Here is a tiny trained network, its code and every weight. The questions are about switching its units off for an input and a class, where a switched-off unit gives its printed mean instead of its output.

import numpy as np


def w(rows, s, z=0):
    codes = np.array(rows[::2]) - 128.0
    scale = np.full(codes.shape[1], s)
    scale[-1] = z or s
    return codes * scale


def f(y):
    return np.maximum(y, 0)


def log_softmax(a):
    a = a - a.max(-1, keepdims=True)
    return a - np.log(np.exp(a).sum(-1, keepdims=True))


def net(x, mask):
    res = np.array(x, float).reshape(1, 4) / 4 @ E
    y = f(res @ A[0][:, :-1].T + A[0][:, -1])
    res = res + np.where(mask, y, B[0][:, -1]) @ B[0][:, :-1]
    return log_softmax(res[-1] @ U[:, :-1].T + U[:, -1])


A, B = {}, {}
E = w([
[111,132,120,131,122,138,125],'x0',
[146,227,147,71,209,227,131],'x1',
[118,219,42,130,171,33,164],'x2',
[36,161,253,129,133,84,172],'x3',
],0.0075)
A[0] = w([
[137,28,207,128,102,223,84,173],'N1',
[120,163,96,110,117,95,149,180],'N2',
[108,74,117,150,108,92,135,35],'N3',
[123,80,108,141,88,94,128,62],'N4',
[126,94,132,120,144,145,177,154],'N5',
[160,106,61,141,132,137,100,80],'N6',
[189,87,56,131,110,175,114,104],'N7',
[140,179,135,128,153,169,136,45],'N8',
[103,159,165,172,125,110,138,102],'N9',
[86,10,97,136,76,43,107,31],'N10',
[161,82,95,124,142,160,115,101],'N11',
[125,121,131,105,104,142,149,139],'N12',
[152,147,105,110,158,175,122,59],'N13',
[110,175,87,92,139,70,115,186],'N14',
[122,108,131,167,108,93,111,35],'N15',
[171,241,175,129,163,208,112,4],'N16',
[125,167,97,146,114,59,115,114],'N17',
[136,180,97,131,131,91,136,170],'N18',
[140,129,84,117,86,139,126,67],'N19',
[150,90,112,120,133,156,127,128],'N20',
[112,135,159,134,142,123,154,99],'N21',
[98,137,183,106,118,113,148,113],'N22',
[145,158,151,102,155,188,122,6],'N23',
[64,153,189,148,154,80,130,129],'N24',
[114,48,177,127,101,207,132,186],'N25',
[89,148,200,139,123,108,132,94],'N26',
[64,138,224,112,105,109,128,123],'N27',
[99,131,154,136,110,95,123,89],'N28',
[108,155,95,148,124,122,124,121],'N29',
[170,99,69,133,127,152,131,82],'N30',
[156,113,62,145,127,148,134,95],'N31',
[98,205,59,135,167,43,133,189],'N32',
],0.013,0.0017)
B[0] = w([
[199,113,157,255,119,113,177,251],'N1',
[155,128,140,172,129,136,137,171],'N2',
[68,125,141,103,133,143,158,180],'N3',
[66,136,136,103,141,141,155,184],'N4',
[123,138,124,150,126,123,123,141],'N5',
[156,139,105,87,129,126,74,178],'N6',
[156,146,87,83,133,104,55,201],'N7',
[70,118,143,111,128,129,157,165],'N8',
[143,141,99,112,148,131,95,169],'N9',
[6,135,163,70,140,155,195,246],'N10',
[151,133,108,106,115,113,86,171],'N11',
[135,125,132,134,127,122,137,140],'N12',
[79,136,133,88,132,127,140,162],'N13',
[166,113,145,186,122,141,143,186],'N14',
[84,126,140,110,140,140,149,166],'N15',
[12,109,150,83,134,143,183,208],'N16',
[147,112,152,178,128,130,163,183],'N17',
[144,118,146,183,112,122,137,175],'N18',
[141,139,113,107,135,130,101,154],'N19',
[152,133,111,123,128,124,105,160],'N20',
[128,124,109,104,123,117,100,157],'N21',
[146,129,98,96,124,123,83,178],'N22',
[65,133,145,104,126,134,165,171],'N23',
[166,136,96,75,125,128,65,206],'N24',
[185,122,147,215,125,123,170,218],'N25',
[149,137,86,93,127,126,75,190],'N26',
[174,146,83,82,128,114,58,214],'N27',
[132,132,109,108,133,134,97,164],'N28',
[141,111,141,150,127,113,130,151],'N29',
[152,137,105,89,128,137,75,176],'N30',
[157,138,109,94,133,119,79,171],'N31',
[197,114,151,220,112,121,166,227],'N32',
],0.022,0.012)
U = w([
[193,95,175,243,101,130,182,253],'0',
[162,143,83,67,126,127,36,103],'1',
[5,111,180,84,141,171,210,10],'2',
],0.012,0.00071)

Each question gives the input, the list of numbers given to net, and the class t.
The units are the neurons (one row each of A and B). Each row of codes is followed by its name. A weight is (code - 128) times the scale printed after its matrix; where a second scale follows, it is the last column's (A, B and U).
mask holds one flag per neuron, in row order. A switched-off neuron (its flag False) gives its mean, the last column of its row in B, instead of its output. The means were averaged over made-up inputs and are rounded, as every weight is.
A unit's drop is (log p(t) with every unit on - log p(t) with that unit switched off) / (log p(t) with every unit on - log p(t) with every unit switched off).
The circuit of an input: a set's keep is (log p(t) with only the set's units on - log p(t) with every unit switched off) / (log p(t) with every unit on - log p(t) with every unit switched off). Starting from the 12 units with the biggest drops (on a tie, the unit counted first), units are removed one at a time, each time the one whose removal leaves the highest keep (on an exact tie, the one counted first), for as long as the keep stays at least 0.8.
circuit, biggest first: the units of the circuit, biggest drop first
most important unit: the unit with the biggest drop
top k neurons: the k neurons with the biggest drops, biggest first
drop when u is switched off: that unit's drop, to one decimal
input [-4,8,0,5], class 2: circuit, biggest first : [N16]
input [5,-7,1,8], class 1: top 2 neurons : [N27, N24]
input [2,-8,-7,-8], class 1: top 4 neurons : [N7, N6, N30, N11]
input [-7,3,5,-5], class 0: top 3 neurons : [N32, N27, N24]
input [-8,8,8,-1], class 0: top 3 neurons : [N32, N10, N14]
input [3,-3,4,-5], class 1: top 2 neurons : [N1, N25]
input [0,7,-1,7], class 1: top 3 neurons : [N27, N10, N24]
input [-4,6,7,-6], class 0: top 2 neurons : [N32, N10]
input [6,-5,0,5], class 1: top 2 neurons : [N27, N16]
input [-2,-8,-3,-8], class 1: top 3 neurons : [N7, N6, N30]
input [0,2,5,6], class 1: top 4 neurons : [N1, N24, N25, N27]
input [-4,-5,-2,4], class 2: top 2 neurons : [N10, N7]
input [1,8,6,-2], class 2: top 2 neurons : [N16, N1]
input [8,6,1,-4], class 2: most important unit : N16
input [8,7,-5,-5], class 2: drop when N16 is switched off : 2.0
input [-2,-3,6,7], class 1: drop when N24 is switched off : 2.0
input [3,-6,4,0], class 2: drop when N1 is switched off : 0.1
